Below is a small trained network, with its code and all its weights. Each question gives an input and a class and asks what happens when units are switched off, that is, made to give their printed mean instead of their output.

import numpy as np


def w(rows, s, z=0):
    codes = np.array(rows[::2]) - 128.0
    scale = np.full(codes.shape[1], s)
    scale[-1] = z or s
    return codes * scale


def norm(h):
    return h / np.sqrt((h * h).mean(-1, keepdims=True) + 1e-5)


def f(y):
    return y / 2 * (1 + np.tanh(0.7978845608 * (y + 0.044715 * y**3)))


def log_softmax(a):
    a = a - a.max(-1, keepdims=True)
    return a - np.log(np.exp(a).sum(-1, keepdims=True))


def net(x, mask):
    res = np.array(x, float).reshape(1, 4) / 4 @ E
    u = 0
    for l in range(2):
        y = f(norm(res) @ A[l][:, :-1].T + A[l][:, -1])
        res = res + np.where(mask[u : u + 11], y, B[l][:, -1]) @ B[l][:, :-1]
        u += 11
    return log_softmax(norm(res)[-1] @ U[:, :-1].T + U[:, -1])


A, B = {}, {}
E = w([
[177,75,137,187,190,41,169],'x0',
[116,110,40,211,237,145,4],'x1',
[41,116,73,202,178,195,187],'x2',
[225,58,84,98,149,92,180],'x3',
],0.0031)
A[0] = w([
[88,118,101,139,149,157,177,86],'0.n1',
[155,102,197,137,122,76,204,38],'0.n2',
[59,156,89,120,109,203,74,211],'0.n3',
[178,67,105,132,149,97,195,40],'0.n4',
[221,60,122,159,189,78,200,4],'0.n5',
[192,68,103,96,162,130,154,32],'0.n6',
[130,130,209,134,82,43,225,103],'0.n7',
[137,154,108,139,164,89,47,143],'0.n8',
[143,167,180,49,2,155,174,96],'0.n9',
[168,137,130,120,125,144,70,139],'0.n10',
[225,92,57,33,82,158,192,136],'0.n11',
],0.0061,0.002)
B[0] = w([
[103,154,102,120,175,173,146,142],'0.n1',
[96,130,188,71,65,180,136,175],'0.n2',
[86,176,172,115,120,187,255,225],'0.n3',
[112,187,64,68,96,134,136,173],'0.n4',
[146,157,87,12,76,139,210,215],'0.n5',
[125,193,72,192,140,48,138,157],'0.n6',
[144,103,213,107,103,191,216,219],'0.n7',
[185,59,202,186,161,140,111,182],'0.n8',
[208,70,174,42,63,95,196,254],'0.n9',
[138,130,173,138,110,43,78,154],'0.n10',
[25,151,172,142,114,158,53,211],'0.n11',
],0.0076,0.0046)
A[1] = w([
[90,134,82,100,84,156,166,162],'1.n1',
[83,91,159,93,96,202,160,70],'1.n2',
[48,107,86,196,172,230,202,153],'1.n3',
[232,114,113,97,122,116,105,142],'1.n4',
[191,93,92,135,154,142,143,77],'1.n5',
[135,63,160,205,134,107,1,201],'1.n6',
[136,78,122,99,114,88,55,144],'1.n7',
[132,95,60,149,125,170,136,61],'1.n8',
[73,172,157,196,164,210,101,129],'1.n9',
[191,106,38,165,168,44,73,2],'1.n10',
[100,137,171,162,198,201,140,92],'1.n11',
],0.0072,0.0019)
B[1] = w([
[232,76,134,178,168,62,1,209],'1.n1',
[140,25,197,124,136,114,165,246],'1.n2',
[93,186,92,188,144,106,42,254],'1.n3',
[113,114,159,142,132,182,166,171],'1.n4',
[140,127,138,79,64,95,90,131],'1.n5',
[54,145,108,204,174,165,108,183],'1.n6',
[76,125,126,190,154,140,173,144],'1.n7',
[99,217,116,111,119,115,152,125],'1.n8',
[79,36,148,182,177,126,158,198],'1.n9',
[141,101,217,17,40,151,182,176],'1.n10',
[125,128,173,182,127,174,75,189],'1.n11',
],0.0076,0.005)
U = w([
[61,118,125,242,190,166,80,219],'0',
[160,88,168,63,81,143,189,204],'1',
[141,180,2,119,142,98,101,6],'2',
],0.0087,0.0022)

Each question gives the input, the list of numbers given to net, and the class t.
The units are the neurons (one row each of A and B). Each row of codes is followed by its name. A weight is (code - 128) times the scale printed after its matrix; where a second scale follows, it is the last column's (A, B and U).
mask holds one flag per neuron, layer by layer. A switched-off neuron (its flag False) gives its mean, the last column of its row in B, instead of its output. The means were averaged over made-up inputs and are rounded, as every weight is.
A unit's drop is (log p(t) with every unit on - log p(t) with that unit switched off) / (log p(t) with every unit on - log p(t) with every unit switched off).
The circuit of an input: a set's keep is (log p(t) with only the set's units on - log p(t) with every unit switched off) / (log p(t) with every unit on - log p(t) with every unit switched off). Starting from the 12 units with the biggest drops (on a tie, the unit counted first), units are removed one at a time, each time the one whose removal leaves the highest keep (on an exact tie, the one counted first), for as long as the keep stays at least 0.8.
units of the circuit, in order: the units of the circuit, biggest drop first
top k neurons: the k neurons with the biggest drops, biggest first
top k neurons in layer l: the k neurons of layer l with the biggest drops, biggest first
drop of u: that unit's drop, to one decimal
input [2,8,0,3], class 1: top 2 neurons -> (1.n10, 0.n11)
input [4,6,4,5], class 1: units of the circuit, in order -> (1.n10, 0.n3, 0.n7)
input [2,2,2,2], class 2: top 2 neurons in layer 0 -> (0.n5, 0.n9)
input [4,5,7,6], class 2: top neuron -> (0.n9)
input [-2,2,-6,-2], class 0: units of the circuit, in order -> (0.n5, 0.n7)
input [4,-2,7,4], class 2: top 2 neurons -> (0.n9, 0.n5)
input [-8,7,-8,-3], class 0: top 2 neurons -> (0.n9, 0.n5)
input [5,-6,8,-4], class 0: top 4 neurons in layer 0 -> (0.n9, 0.n5, 0.n1, 0.n10)
input [2,-4,8,4], class 2: top 2 neurons in layer 0 -> (0.n4, 0.n9)
input [5,4,-8,-2], class 0: top 3 neurons -> (1.n6, 0.n9, 0.n8)
input [8,8,-4,0], class 1: top 3 neurons -> (1.n10, 0.n5, 0.n11)
input [4,-3,8,-1], class 0: drop of 0.n9 -> 0.4
input [8,3,7,-1], class 2: drop of 0.n3 -> 0.2
input [-1,4,-7,0], class 0: top neuron -> (1.n6)
input [6,8,3,3], class 1: top 2 neurons -> (1.n10, 0.n3)
